Here is a tiny trained network, its code and every weight. The questions are about switching its units off for an input and a class, where a switched-off unit gives its printed mean instead of its output.

import numpy as np


def w(rows, s, z=0):
    codes = np.array(rows[::2]) - 128.0
    scale = np.full(codes.shape[1], s)
    scale[-1] = z or s
    return codes * scale


def f(y):
    return np.maximum(y, 0)


def log_softmax(a):
    a = a - a.max(-1, keepdims=True)
    return a - np.log(np.exp(a).sum(-1, keepdims=True))


def net(x, mask):
    res = np.array(x, float).reshape(1, 4) / 4 @ E
    y = f(res @ A[0][:, :-1].T + A[0][:, -1])
    res = res + np.where(mask, y, B[0][:, -1]) @ B[0][:, :-1]
    return log_softmax(res[-1] @ U[:, :-1].T + U[:, -1])


A, B = {}, {}
E = w([
[64,131,49,219,110,66,42],'x0',
[9,121,175,131,175,70,213],'x1',
[108,51,210,172,52,138,98],'x2',
[114,232,185,186,110,149,105],'x3',
],0.012)
A[0] = w([
[134,185,155,144,121,161,109,92],'neuron 1',
[120,92,158,140,73,124,119,89],'neuron 2',
[141,124,180,66,130,164,148,123],'neuron 3',
[190,130,93,139,86,167,100,70],'neuron 4',
[83,131,79,152,118,107,84,85],'neuron 5',
[132,129,140,118,130,158,129,99],'neuron 6',
[146,31,73,103,150,110,152,48],'neuron 7',
[145,157,125,101,147,165,172,84],'neuron 8',
[85,131,138,127,119,123,155,179],'neuron 9',
[79,146,136,119,148,98,161,65],'neuron 10',
[102,188,143,155,123,137,91,87],'neuron 11',
[149,154,112,132,90,162,112,188],'neuron 12',
[187,185,107,105,56,137,74,82],'neuron 13',
[112,196,168,194,117,144,144,193],'neuron 14',
[127,200,162,141,103,136,126,29],'neuron 15',
[85,161,131,114,171,83,163,123],'neuron 16',
[83,112,177,132,119,93,144,100],'neuron 17',
[135,172,67,130,138,96,134,103],'neuron 18',
[75,154,147,142,142,91,180,105],'neuron 19',
[106,155,83,185,117,48,92,92],'neuron 20',
[135,205,95,107,202,112,141,79],'neuron 21',
[132,78,187,165,50,110,124,69],'neuron 22',
[163,147,93,129,124,149,121,93],'neuron 23',
[82,104,138,112,142,95,151,72],'neuron 24',
[153,148,197,72,156,133,136,80],'neuron 25',
[106,159,188,146,89,146,98,106],'neuron 26',
[93,43,70,110,132,114,100,150],'neuron 27',
[132,119,162,129,151,185,154,84],'neuron 28',
[154,91,119,124,123,98,133,251],'neuron 29',
[122,59,192,152,99,165,88,85],'neuron 30',
[135,251,149,181,131,133,140,61],'neuron 31',
[166,95,89,100,129,156,82,113],'neuron 32',
[136,220,36,79,145,151,143,86],'neuron 33',
[156,150,161,99,117,146,177,98],'neuron 34',
],0.018,0.015)
B[0] = w([
[128,131,101,108,138,138,185,178],'neuron 1',
[143,82,71,110,120,74,89,184],'neuron 2',
[170,187,133,170,101,108,91,237],'neuron 3',
[55,101,162,160,97,185,117,208],'neuron 4',
[185,188,132,182,47,116,98,202],'neuron 5',
[143,129,85,144,103,145,133,147],'neuron 6',
[110,166,34,63,84,143,251,224],'neuron 7',
[151,136,122,162,90,97,115,191],'neuron 8',
[108,125,161,163,168,142,123,210],'neuron 9',
[81,91,142,139,92,179,126,184],'neuron 10',
[130,153,121,110,113,119,182,174],'neuron 11',
[120,131,196,133,177,157,111,214],'neuron 12',
[62,106,175,153,136,199,120,224],'neuron 13',
[111,159,129,97,170,125,158,242],'neuron 14',
[98,133,83,106,85,126,168,161],'neuron 15',
[82,105,170,144,155,165,106,218],'neuron 16',
[111,90,144,144,134,175,113,204],'neuron 17',
[159,93,76,129,127,95,92,186],'neuron 18',
[73,116,156,135,123,183,89,216],'neuron 19',
[171,187,145,183,69,112,104,229],'neuron 20',
[152,29,75,118,146,54,100,209],'neuron 21',
[141,68,65,108,134,82,80,217],'neuron 22',
[95,99,144,146,134,150,127,173],'neuron 23',
[83,113,122,155,122,173,159,189],'neuron 24',
[134,162,101,182,95,110,131,211],'neuron 25',
[121,119,81,87,131,87,178,199],'neuron 26',
[155,165,128,102,136,130,184,249],'neuron 27',
[158,135,113,158,81,140,109,179],'neuron 28',
[122,160,188,126,200,108,140,250],'neuron 29',
[128,80,72,120,150,82,95,218],'neuron 30',
[141,142,85,62,118,144,201,200],'neuron 31',
[73,127,136,146,134,173,154,209],'neuron 32',
[142,74,87,105,150,94,79,238],'neuron 33',
[151,184,130,163,75,114,111,206],'neuron 34',
],0.013,0.017)
U = w([
[54,110,159,153,115,198,109,95],'0',
[159,199,142,183,57,111,101,112],'1',
[129,64,115,98,128,83,91,134],'2',
[105,170,120,55,101,142,201,108],'3',
[135,196,214,118,254,106,100,252],'4',
[146,136,187,82,115,125,103,106],'5',
],0.017,0.022)

Each question gives the input, the list of numbers given to net, and the class t.
The units are the neurons (one row each of A and B). Each row of codes is followed by its name. A weight is (code - 128) times the scale printed after its matrix; where a second scale follows, it is the last column's (A, B and U).
mask holds one flag per neuron, in row order. A switched-off neuron (its flag False) gives its mean, the last column of its row in B, instead of its output. The means were averaged over made-up inputs and are rounded, as every weight is.
A unit's drop is (log p(t) with every unit on - log p(t) with that unit switched off) / (log p(t) with every unit on - log p(t) with every unit switched off).
The circuit of an input: a set's keep is (log p(t) with only the set's units on - log p(t) with every unit switched off) / (log p(t) with every unit on - log p(t) with every unit switched off). Starting from the 12 units with the biggest drops (on a tie, the unit counted first), units are removed one at a time, each time the one whose removal leaves the highest keep (on an exact tie, the one counted first), for as long as the keep stays at least 0.8.
units of the circuit, in order: the units of the circuit, biggest drop first
unit that matters most: the unit with the biggest drop
k most important neurons: the k neurons with the biggest drops, biggest first
drop when u is switched off: that unit's drop, to one decimal
input [-7,6,3,7], class 1: unit that matters most : neuron 3
input [6,3,-6,-5], class 1: 2 most important neurons : neuron 20; neuron 5
input [-5,-4,-1,6], class 3: 4 most important neurons : neuron 31; neuron 20; neuron 1; neuron 5
input [-2,7,-8,7], class 2: 3 most important neurons : neuron 21; neuron 33; neuron 13
input [1,-7,-7,1], class 0: 2 most important neurons : neuron 13; neuron 4
input [3,-6,8,3], class 2: 3 most important neurons : neuron 22; neuron 30; neuron 2
input [1,7,-8,7], class 2: 2 most important neurons : neuron 21; neuron 33
input [-3,1,-1,0], class 4: units of the circuit, in order : neuron 7; neuron 4
input [6,-5,5,-5], class 1: 3 most important neurons : neuron 5; neuron 20; neuron 27
input [2,-6,5,-8], class 3: 2 most important neurons : neuron 7; neuron 27
input [-1,2,7,-8], class 3: 4 most important neurons : neuron 7; neuron 27; neuron 21; neuron 33
input [1,4,-5,-1], class 2: 3 most important neurons : neuron 21; neuron 13; neuron 4
input [-6,-7,-4,-1], class 0: 2 most important neurons : neuron 13; neuron 4
input [3,5,-3,8], class 3: units of the circuit, in order : neuron 31
input [0,3,-5,5], class 2: 3 most important neurons : neuron 21; neuron 7; neuron 33
input [8,0,6,-3], class 1: 2 most important neurons : neuron 20; neuron 5
input [-5,-3,5,-6], class 3: 4 most important neurons : neuron 7; neuron 20; neuron 5; neuron 21
input [6,-7,-3,-3], class 0: drop when neuron 4 is switched off : 0.1
input [2,5,1,7], class 3: drop when neuron 31 is switched off : 0.4
input [-6,6,2,8], class 3: drop when neuron 31 is switched off : 1.4
input [-1,-3,4,-2], class 2: units of the circuit, in order : neuron 30
input [1,-5,-4,-5], class 0: drop when neuron 31 is switched off : 0.6
